[[-38   6 -44 -11]
 [-31 -26 -63   5]
 [ 49 -34  45 -40]
 [ 36  11  61   9]
 [ 39 -11  10 -24]]
->
[[-26 -63]
 [-34  45]]

[[-56 -18 -22 -51]
 [-49 -21  17  40]
 [ 54  24 -24 -57]
 [ 27   9  12  28]]
->
[[-21  17]
 [ 24 -24]]

[[ 68  -2  -5]
 [ 54  11 -18]
 [-50 -43  11]
 [ 34  -7  -8]]
->
[[ 11 -18]
 [-43  11]]

[[-46  -7 -19 -16  17]
 [-22  42  29 -12  51]
 [-46  -6  20  -8  -8]
 [-10 -68 -26  -4 -73]]
->
[[42 29]
 [-6 20]]

[[-20  39 -25]
 [  3  47 -16]
 [ -9  43  11]
 [ 72 -59 -53]
 [ 39 -58  43]]
->
[[ 47 -16]
 [ 43  11]]

[[ 18  64 -18]
 [-23 -79  18]
 [ 11  37 -15]
 [ 21  75 -24]]
->
[[-79  18]
 [ 37 -15]]

[[-73  26  67]
 [-46  -4  39]
 [  8  -1  -7]
 [ 76 -28 -70]]
->
[[-4 39]
 [-1 -7]]

[[-18  16  60 -59 -21]
 [-17  -4  76 -68  11]
 [  3   1   3  15  -7]
 [ 12   1  -9   1   4]]
->
[[-4 76]
 [ 1  3]]

[[ 22  40 -31  10   9]
 [-20  24 -14  61   5]
 [ 66 -53  38 -12  18]
 [ 77 -78  34  -4   7]
 [ -5  -6 -22   6 -78]]
->
[[ 24 -14]
 [-53  38]]
---
[[ -7 -39 -11  11]
 [ 71 -12   2  12]
 [-26 -51 -17  27]
 [ -8 -38 -41  54]]
->
[[ -7 -39]
 [ 71 -12]]

[[-26 -55  -5]
 [-17  25  24]
 [-61  22   3]]
->
[[-26 -55]
 [-17  25]]

[[-70 -69  78 -35]
 [ 56  18 -52   8]
 [ 42   8 -24  15]]
->
[[-70 -69]
 [ 56  18]]

[[-75 -63   8]
 [-79  39  35]
 [ -5 -46  44]]
->
[[-75 -63]
 [-79  39]]

[[-63 -28  21]
 [ -7  11 -18]
 [-67 -48  21]
 [-24   1 -17]
 [-52 -54 -39]]
->
[[-63 -28]
 [ -7  11]]

[[ 15 -11 -27  -7  59]
 [-72  45 -23 -60  -9]]
->
[[ 15 -11]
 [-72  45]]

[[ 1  0 -1]
 [ 0 17 32]
 [-1 -1 34]
 [18 51 67]]
->
[[ 1  0]
 [ 0 17]]

[[ 10  -9  44  38 -43]
 [-33 -13  -3 -11   6]
 [ 36  50 -17  57 -35]]
->
[[ 10  -9]
 [-33 -13]]
